Each row has a name. Each question is about the rows just above it. Places in a row count from 0.

[145 103 153 166 154 154 133  99 121  79 134  83 162  81 212  68 147 152
 126 109 132 171 175 147 146 135 181 168 125 111 112 138 131] = K_237
[151 100 159 168 166 165 129  93 125  75 138  70 176  75 224  51 141 150
 116 106 135 175 181 146 152 141 151 188 131 113 113 145 132] = K_649
[150 100 156 168 169 162 127  91 122  77 140  75 174  73 222  55 141 148
 152 103 136 175 181 147 151 142 189 189 131 113 111 142 133] = K_749
[138 107 149 164 139 145 135 109 120  89 128  92 145  88 145  77 150 159
 138 106 133 165 165 147 146 124 173 153 117 110 115 131 129] = K_682
[131 117 138 165 116 137 152 125 127  96 124 110 122 103 176  91 163 160
 150 106 134 161 166 151 147  99 157 127 107 104 111 117 117] = K_568
[122 114 137 138 122 123 126 124 113 120 121 122 127 118 145 121 135 142
 141 128 128 108 129 130 128 132 143 128 118 130 133 125 135] = K_646
Table of tags by key:
[134] -> K_969
[135] -> K_813
[146] -> K_10
[145] -> K_994
[151] -> K_461
[127] -> K_730
[152] -> K_341
Look up the entry of K_682 at place 6 in the table:	K_813
Where do [122 114 137 138 122 123 126 124 113 120 121 122 127 118 145 121 135 142
 141 128 128 108 129 130 128 132 143 128 118 130 133 125 135] appear?	K_646
Places of [107] in row K_682:	1
The row with [151 100 159 168 166 165 129  93 125  75 138  70 176  75 224  51 141 150
 116 106 135 175 181 146 152 141 151 188 131 113 113 145 132] is	K_649
Where do [131 117 138 165 116 137 152 125 127  96 124 110 122 103 176  91 163 160
 150 106 134 161 166 151 147  99 157 127 107 104 111 117 117] appear?	K_568

[ 23 131 117 126 117 126 132 157 126 114 133 128 216 128 123 125 116] : K_908
[132 127 129 129 129 126 123 127 127 127 128 127 133 130 130 130 127] : K_798
[118 119 130 124 119 124 137 129 133 122 131 127 126 119 127 146 126] : K_773
[132 128 127 129 131 127 127 125 211 127 129 127 133 128 131 131 132] : K_168
[120 125 136  18 127 106 147 131  18 131  18 122 127 132  96 213  18] : K_660
[112 131 149 126  18 103 125 123 130 212 126 130 119 127 106 113 112] : K_139
[117 126  49 121 121 210 133 128 134 127 127 142 121 125  16 117 125] : K_932
The row with [112 131 149 126  18 103 125 123 130 212 126 130 119 127 106 113 112] is	K_139
The row with [118 119 130 124 119 124 137 129 133 122 131 127 126 119 127 146 126] is	K_773
Which row holds [132 128 127 129 131 127 127 125 211 127 129 127 133 128 131 131 132]?	K_168
Places of [126] in row K_773:	12 16
Every place of [18] in K_660:	3 8 10 16
At which places does K_932 hold [210]?	5
tags:
[210] -> K_202
[107] -> K_545
[124] -> K_750
[102] -> K_32
[123] -> K_865
[103] -> K_693
[127] -> K_807
[106] -> K_963
[131] -> K_728
Join K_773 by its entry at place 5:	K_750

[124 131 149 111 142 118 116 131 126 130 129  98 117 127 103 136 140 119]  K_588
[124 108 128  83  83 139 108 137 108 128 129 108 148 155 117 137 154 112]  K_910
[124 130 146 126  90 142 102 126 110 129 129  96 158 163  94 123 133 122]  K_577
[124 126 146 158 172  96 170 115 146 124 128  81  91  90 119 116  88 155]  K_486
[123 131 100  43 140 121  60 151 122 129 127 175 122 161 120 161 169 108]  K_221
[123 131 133 205 171  95 120 152 149 129 127 110  89  85  97  93  92 131]  K_438
[123 137 135 149 153 111  77 126 132 136 128 130 102 112  88 119 145  91]  K_383
[123 126 144 172 118 122 162 113 131 126 128  87 136 129  84  99 107 145]  K_51
[125 129 129 126 122 124 152 124 153 127 129 117 133 127 135 115 135 116]  K_329
[123 138 109  32 138 119  84 150 126 122 127 143 104 138 121 138 147 150]  K_318
[124 126 133  94  92 139 124 132 110 125 129 107 152 154 119 130 137 131]  K_416
Every place of [108] in K_910:	1 6 8 11
tags:
[148] -> K_904
[130] -> K_507
[117] -> K_704
[121] -> K_644
[118] -> K_295
[131] -> K_745
[122] -> K_713
[116] -> K_875
Join K_588 by its entry at place 12:	K_704
At which places does K_318 hold [138]?	1 4 13 15
Every place of [161] in K_221:	13 15
Whose row is [124 131 149 111 142 118 116 131 126 130 129  98 117 127 103 136 140 119]?	K_588
At which places does K_329 hold [126]?	3
[125 129 129 126 122 124 152 124 153 127 129 117 133 127 135 115 135 116] is in which row?	K_329

[122 125  99 119 127 136 143 103 133 122 126 133 155 145 124 119 131 148
 123 130 113 138 117 129 135 103 127 131 118 113 125 131 135 130 127 133
 139 120 109 106 127 131  96 110 124 141 120 141 124 136 140]  K_756
[149 117 123 120 117 119 169  64  90 104 153 163 140 168 143 137 116 101
  87 121 146 135 150 109 132 131 122 113 121  86 139 138 168 100 118  98
 145 115 137 148 104 159 117 105  80 110 143 144  89 117 146]  K_389
[154  89 156 123 119 139 166 111 113 105 134 169 112 153 170 153 142 100
 122 113 166 119 152 121 111 144 104 145 145  98 151 131 172  79 133 102
 147 112 139 146 129 124 130 135 162 106 147 147 115 106 124]  K_282
[143 121 138 123 138 115 161  99 106 116 148 142 136 151 134 131 108 132
 123 116 140 143 135 115 129 127 107 120 135 104 134 148 143 103 135 105
 135 126 149 137 109 132 139 114  83 119 141 141 100 122 129]  K_740
[133 106 130 122 156 150 141 157 167 127 111 121 125 121 132 128 138 165
 179 116 120 135 102 151 133 103  93 157 155 126 142 131 127 119 148 135
 132 123 112  96 146  90 132 148 180 132 125 145 146 137 112]  K_978
[ 89 149 131 145  85 133  60 154 129 148 122 125 106  85 132 128 133  89
  96 162 118  75 161 126  98 164 193 124  98 163 104  98 106 156 100 142
 117 146 147 148 141 146 130 128 155 137  96  88 152 115 125]  K_251
[128 130 110 116 168 146 128 142 166 128 119  92 145 131 107 125 137 174
 177 121 110 153  75 137 172  74  80 136 155 128 159 126 119 136 157 148
 134 131  95  92 130 105 126 127 132 128 137 153 135 146 113]  K_310
[102 178 120 139 118 110  66 123 107 145 150  85 139 117  91 125 105 106
  97 161 113 120 126 103 151 125 152  80 113 152 134 110  97 165 125 146
 116 156 141 148  98 169 146  97  48 122 127 110 114 104 124]  K_747
[106 151 130 132 157 110 113 162 145 142 122  98 140 102  95  99  97 177
 159 136  96 142 107 139 119 117 125 128 130 158 105 145  80 153 139 137
 107 146 146 104 127 106 155 128  97 155 108 111 134 139 117]  K_410
[147 127 151 122 153 133 128 131 137 122 138 111 119 133 125 150 130 128
 155 117 143 136 112 119 157 111  79 124 160 126 169 134 131 112 153 124
 131 137 136 137 117 120 159 132 113 103 154 149 116 121 107]  K_279
[115 131 129 133 135 100 161 115 107 124 135 149 144 129 123  88  90 164
 125 125 113 137 146 130  81 139 153 132 105 140  80 161 112 126 116 102
 116 129 166 113 123 117 103 115  86 166  99 107 117 135 140]  K_377
[161 125 117 108 165 112 188  62 102 106 161 123 163 183 113 127 102 154
 131 100 137 182 100 110 177  84  66 139 147  82 165 160 154 103 154 105
 145 120 123 125  86 141 133 101  30 107 168 174  73 137 135]  K_290
Whose row is [122 125  99 119 127 136 143 103 133 122 126 133 155 145 124 119 131 148
 123 130 113 138 117 129 135 103 127 131 118 113 125 131 135 130 127 133
 139 120 109 106 127 131  96 110 124 141 120 141 124 136 140]?	K_756
Whose row is [161 125 117 108 165 112 188  62 102 106 161 123 163 183 113 127 102 154
 131 100 137 182 100 110 177  84  66 139 147  82 165 160 154 103 154 105
 145 120 123 125  86 141 133 101  30 107 168 174  73 137 135]?	K_290

